Below is a small trained network, with its code and all its weights. Each question gives an input and a class and asks what happens when units are switched off, that is, made to give their printed mean instead of their output.

import numpy as np


def w(rows, s, z=0):
    codes = np.array(rows[::2]) - 128.0
    scale = np.full(codes.shape[1], s)
    scale[-1] = z or s
    return codes * scale


def norm(h):
    return h / np.sqrt((h * h).mean(-1, keepdims=True) + 1e-5)


def f(y):
    return np.maximum(y, 0)


def log_softmax(a):
    a = a - a.max(-1, keepdims=True)
    return a - np.log(np.exp(a).sum(-1, keepdims=True))


def net(x, mask):
    res = np.array(x, float).reshape(1, 5) / 4 @ E
    u = 0
    for l in range(2):
        y = f(norm(res) @ A[l][:, :-1].T + A[l][:, -1])
        res = res + np.where(mask[u : u + 14], y, B[l][:, -1]) @ B[l][:, :-1]
        u += 14
    return log_softmax(norm(res)[-1] @ U[:, :-1].T + U[:, -1])


A, B = {}, {}
E = w([
[127,126,132,128],'x0',
[152,186,73,228],'x1',
[129,131,129,131],'x2',
[255,60,58,99],'x3',
[52,92,64,78],'x4',
],0.0027)
A[0] = w([
[151,140,217,153,194],'L0N0',
[43,123,51,85,145],'L0N1',
[131,84,70,111,6],'L0N2',
[97,65,254,63,143],'L0N3',
[148,82,47,130,3],'L0N4',
[154,88,185,27,139],'L0N5',
[80,125,183,132,167],'L0N6',
[154,77,101,168,92],'L0N7',
[110,177,184,112,56],'L0N8',
[157,96,88,127,93],'L0N9',
[68,189,108,141,51],'L0N10',
[195,96,109,73,83],'L0N11',
[66,166,107,143,47],'L0N12',
[187,75,111,101,123],'L0N13',
],0.0049,0.003)
B[0] = w([
[157,151,182,34,215],'L0N0',
[84,103,88,218,227],'L0N1',
[110,95,85,35,143],'L0N2',
[188,249,39,25,253],'L0N3',
[111,185,123,19,150],'L0N4',
[95,56,209,252,230],'L0N5',
[111,219,125,122,210],'L0N6',
[160,204,146,41,152],'L0N7',
[212,182,123,98,154],'L0N8',
[132,174,158,62,161],'L0N9',
[139,91,116,226,161],'L0N10',
[85,52,194,173,188],'L0N11',
[144,118,65,227,154],'L0N12',
[164,36,195,158,199],'L0N13',
],0.0033,0.0034)
A[1] = w([
[26,168,101,123,118],'L1N0',
[110,89,129,125,37],'L1N1',
[191,139,169,129,100],'L1N2',
[49,121,104,125,136],'L1N3',
[163,163,83,91,152],'L1N4',
[106,163,145,190,94],'L1N5',
[191,108,75,109,95],'L1N6',
[113,72,119,114,1],'L1N7',
[126,191,230,176,98],'L1N8',
[71,111,181,143,174],'L1N9',
[150,52,59,129,158],'L1N10',
[80,93,85,130,221],'L1N11',
[109,118,3,88,52],'L1N12',
[66,162,124,94,21],'L1N13',
],0.007,0.0034)
B[1] = w([
[197,116,104,113,254],'L1N0',
[91,78,134,89,137],'L1N1',
[144,120,61,177,199],'L1N2',
[176,103,91,141,215],'L1N3',
[122,184,147,95,185],'L1N4',
[84,82,145,133,187],'L1N5',
[141,193,133,159,180],'L1N6',
[80,95,130,99,145],'L1N7',
[59,102,164,121,237],'L1N8',
[160,131,109,142,205],'L1N9',
[54,155,167,129,237],'L1N10',
[121,118,76,101,245],'L1N11',
[128,187,237,74,187],'L1N12',
[254,93,77,88,167],'L1N13',
],0.007,0.0033)
U = w([
[105,243,191,28,251],'0',
[225,16,221,137,121],'1',
[230,106,19,35,91],'2',
[20,10,129,53,94],'3',
[13,132,218,216,89],'4',
[236,206,118,224,49],'5',
[64,108,4,188,152],'6',
],0.013,0.0028)

Each question gives the input, the list of numbers given to net, and the class t.
The units are the neurons (one row each of A and B). Each row of codes is followed by its name. A weight is (code - 128) times the scale printed after its matrix; where a second scale follows, it is the last column's (A, B and U).
mask holds one flag per neuron, layer by layer. A switched-off neuron (its flag False) gives its mean, the last column of its row in B, instead of its output. The means were averaged over made-up inputs and are rounded, as every weight is.
A unit's drop is (log p(t) with every unit on - log p(t) with that unit switched off) / (log p(t) with every unit on - log p(t) with every unit switched off).
The circuit of an input: a set's keep is (log p(t) with only the set's units on - log p(t) with every unit switched off) / (log p(t) with every unit on - log p(t) with every unit switched off). Starting from the 12 units with the biggest drops (on a tie, the unit counted first), units are removed one at a time, each time the one whose removal leaves the highest keep (on an exact tie, the one counted first), for as long as the keep stays at least 0.8.
circuit, biggest first: the units of the circuit, biggest drop first
top k neurons: the k neurons with the biggest drops, biggest first
k most important neurons of layer l: the k neurons of layer l with the biggest drops, biggest first
drop of u: that unit's drop, to one decimal
input [0,3,-5,3,8], class 0: circuit, biggest first : L1N12
input [4,-2,1,0,-8], class 0: top 2 neurons : L0N0, L1N8
input [6,8,-5,-1,-2], class 4: circuit, biggest first : L0N3, L1N8
input [4,0,-8,-7,5], class 2: circuit, biggest first : L1N0, L1N13
input [-7,-8,8,7,1], class 3: circuit, biggest first : L1N10, L1N0
input [6,0,-7,5,5], class 3: 2 most important neurons of layer 0 : L0N3, L0N11
input [-5,1,-4,1,4], class 0: 2 most important neurons of layer 1 : L1N12, L1N10
input [2,-6,1,-1,2], class 2: top 2 neurons : L0N5, L0N3
input [-8,8,-7,-3,0], class 4: top 2 neurons : L0N3, L1N5
input [-3,-4,-7,-8,1], class 2: top 2 neurons : L1N13, L1N0
input [-1,7,3,1,8], class 0: top 3 neurons : L1N12, L0N5, L1N10
input [-5,8,8,8,1], class 0: 2 most important neurons of layer 0 : L0N5, L0N4
input [-1,1,8,6,3], class 0: 2 most important neurons of layer 1 : L1N6, L1N10
input [-4,2,5,-1,0], class 4: top 2 neurons : L0N3, L0N1
input [0,6,7,-4,-7], class 4: circuit, biggest first : L1N8
input [-7,8,2,-2,-8], class 4: top 2 neurons : L1N8, L0N3
input [-4,8,5,7,8], class 0: drop of L1N12 : 0.1
input [-2,-4,0,-8,5], class 2: drop of L0N1 : 0.0
input [3,-3,6,-3,1], class 2: drop of L1N13 : 0.2
input [-5,3,8,-2,-6], class 4: circuit, biggest first : L1N8
input [-6,3,-2,-6,5], class 6: drop of L0N3 : 0.2
